Here is a tiny trained network, its code and every weight. The questions are about switching its units off for an input and a target symbol, where a switched-off unit gives its printed mean instead of its output.

import numpy as np


def w(rows, s, z=0):
    codes = np.array(rows[::2]) - 128.0
    scale = np.full(codes.shape[1], s)
    scale[-1] = z or s
    return codes * scale


def norm(h):
    return h / np.sqrt((h * h).mean(-1, keepdims=True) + 1e-5)


def f(y):
    return y / 2 * (1 + np.tanh(0.7978845608 * (y + 0.044715 * y**3)))


def softmax(a):
    e = np.exp(a - a.max(-1, keepdims=True))
    return e / e.sum(-1, keepdims=True)


def log_softmax(a):
    a = a - a.max(-1, keepdims=True)
    return a - np.log(np.exp(a).sum(-1, keepdims=True))


def net(x, mask):
    ids = ['αβγδζηθξπψ'.index(c) for c in x.split()]
    T = len(ids)
    res = E[ids] + P[:T]
    r = norm(res)
    for j in range(2):
        rows = slice(3 * j, 3 * j + 3)
        q, k, v = (r @ M[0][rows].T for M in (Q, K, V))
        z = softmax(np.where(np.tri(T) > 0, q @ k.T / 3**0.5, -1e9)) @ v
        o = O[0][rows]
        res = res + np.where(mask[j], z, o[:, -1]) @ o[:, :-1]
    y = f(norm(res) @ A[0][:, :-1].T + A[0][:, -1])
    res = res + np.where(mask[2:14], y, B[0][:, -1]) @ B[0][:, :-1]
    return log_softmax(norm(res)[-1] @ U[:, :-1].T + U[:, -1])


Q, K, V, O, A, B = {}, {}, {}, {}, {}, {}
E = w([
[189,106,4],'α',
[152,95,142],'β',
[152,106,142],'γ',
[151,106,142],'δ',
[149,104,141],'ζ',
[157,110,144],'η',
[190,86,172],'θ',
[179,160,127],'ξ',
[97,97,152],'π',
[88,162,95],'ψ',
],0.018)
P = w([
[159,19,2],'0',
[151,38,46],'1',
[150,53,70],'2',
[135,58,95],'3',
[126,70,116],'4',
[117,80,134],'5',
[108,91,149],'6',
[104,101,163],'7',
[102,112,179],'8',
[95,119,192],'9',
[94,128,210],'10',
[89,131,223],'11',
[73,122,236],'12',
],0.0056)
Q[0] = w([
[121,180,48],'H1',
[182,62,120],'H1',
[177,124,161],'H1',
[145,160,124],'H2',
[30,189,4],'H2',
[163,103,175],'H2',
],0.019)
K[0] = w([
[134,74,27],'H1',
[216,96,174],'H1',
[138,98,156],'H1',
[87,121,118],'H2',
[178,36,4],'H2',
[114,158,169],'H2',
],0.016)
V[0] = w([
[179,162,155],'H1',
[222,190,150],'H1',
[96,110,222],'H1',
[158,103,168],'H2',
[2,99,152],'H2',
[72,164,68],'H2',
],0.0097)
O[0] = w([
[162,146,113,150],'H1',
[181,167,140,157],'H1',
[157,88,2,163],'H1',
[82,163,185,204],'H2',
[139,68,187,20],'H2',
[198,66,50,3],'H2',
],0.0092,0.0046)
A[0] = w([
[131,112,172,162],'N1',
[99,104,135,59],'N2',
[239,115,87,74],'N3',
[105,157,122,54],'N4',
[119,130,124,95],'N5',
[67,114,121,42],'N6',
[131,174,153,196],'N7',
[40,153,87,3],'N8',
[254,115,186,121],'N9',
[138,104,203,210],'N10',
[113,190,69,208],'N11',
[103,87,140,113],'N12',
],0.019,0.0024)
B[0] = w([
[112,128,168,188],'N1',
[116,160,114,136],'N2',
[37,243,102,211],'N3',
[151,127,112,155],'N4',
[128,127,122,124],'N5',
[100,119,81,153],'N6',
[158,116,158,246],'N7',
[153,95,54,174],'N8',
[236,5,78,232],'N9',
[58,121,135,254],'N10',
[160,174,162,234],'N11',
[138,165,105,155],'N12',
],0.03,0.0067)
U = w([
[124,247,116,88],'α',
[126,143,217,91],'β',
[131,152,138,3],'γ',
[107,141,160,75],'δ',
[126,145,150,35],'ζ',
[173,156,9,212],'η',
[191,38,154,210],'θ',
[254,203,212,220],'ξ',
[47,132,108,102],'π',
[83,112,253,143],'ψ',
],0.0091,0.003)

Each question gives the input, a string of symbols that net reads in full, and the target symbol t.
The units are the heads (3 rows each of Q, K, V and O) and the neurons (one row each of A and B). Each row of codes is followed by its name. A weight is (code - 128) times the scale printed after its matrix; where a second scale follows, it is the last column's (O, A, B and U).
mask holds one flag per unit, heads first, then neurons. A switched-off unit (its flag False) gives its mean, the last column of its rows in O or B, instead of its output. The means were averaged over made-up inputs and are rounded, as every weight is.
A unit's drop is (log p(t) with every unit on - log p(t) with that unit switched off) / (log p(t) with every unit on - log p(t) with every unit switched off).
The circuit of an input: a set's keep is (log p(t) with only the set's units on - log p(t) with every unit switched off) / (log p(t) with every unit on - log p(t) with every unit switched off). Starting from the 12 units with the biggest drops (on a tie, the unit counted first), units are removed one at a time, each time the one whose removal leaves the highest keep (on an exact tie, the one counted first), for as long as the keep stays at least 0.8.
circuit, biggest first: the units of the circuit, biggest drop first
most important unit: the unit with the biggest drop
top k neurons: the k neurons with the biggest drops, biggest first
heads that matter: for each layer, one digit per head in row order, 1 if its drop is at least 0.15 and else 0, layers parted by /
drop of u: that unit's drop, to one decimal
input α ξ η θ α ψ η, target η: heads that matter => 01
input ζ π α ψ ζ η γ, target ψ: most important unit => H2
input π α π η ψ β, target η: top 2 neurons => [N3, N9]
input θ ζ α η ζ δ, target ψ: heads that matter => 00
input ψ δ ξ δ, target ξ: heads that matter => 11
input ψ α η θ ξ η α η β, target ψ: heads that matter => 01
input α ψ η ψ π ψ η η η δ ξ π β, target θ: heads that matter => 11
input ξ ξ ζ, target ξ: heads that matter => 11
input η α η α γ, target ψ: heads that matter => 00
input α η π ζ δ θ η η ψ, target η: heads that matter => 10
input η ξ η, target ξ: heads that matter => 11
input θ η π ξ γ γ α ψ α η, target η: top 2 neurons => [N9, N3]
input η η η η ζ δ θ α η η, target ψ: circuit, biggest first => [H2, N9, N3]
input η ξ α γ η α ξ η δ η η θ, target θ: circuit, biggest first => [N9]
input η α δ θ β ζ ξ π δ π π γ, target θ: heads that matter => 01
input β ξ δ η, target ξ: heads that matter => 01
input ζ ξ η ξ θ γ α, target α: heads that matter => 00
input π ψ ψ β η θ ξ η π ψ γ, target η: heads that matter => 11
input η θ β ψ ψ π η ξ, target θ: heads that matter => 01
input η η ζ, target ψ: heads that matter => 10
input η ζ π δ δ β ξ α η ζ, target ψ: top 3 neurons => [N9, N3, N7]
input β η ζ ψ η ξ ζ β, target ξ: top 3 neurons => [N11, N9, N3]
input η ξ ξ η ζ, target ξ: top 3 neurons => [N9, N11, N3]
input ξ θ π η η α ψ β δ, target η: drop of H2 => 0.7
input π ψ β ζ ξ γ, target ξ: drop of N9 => 0.2
input δ θ η η π β η α α γ π β, target θ: drop of N9 => 1.1
input θ ξ η η β ξ α ψ ξ, target η: drop of H2 => 1.6
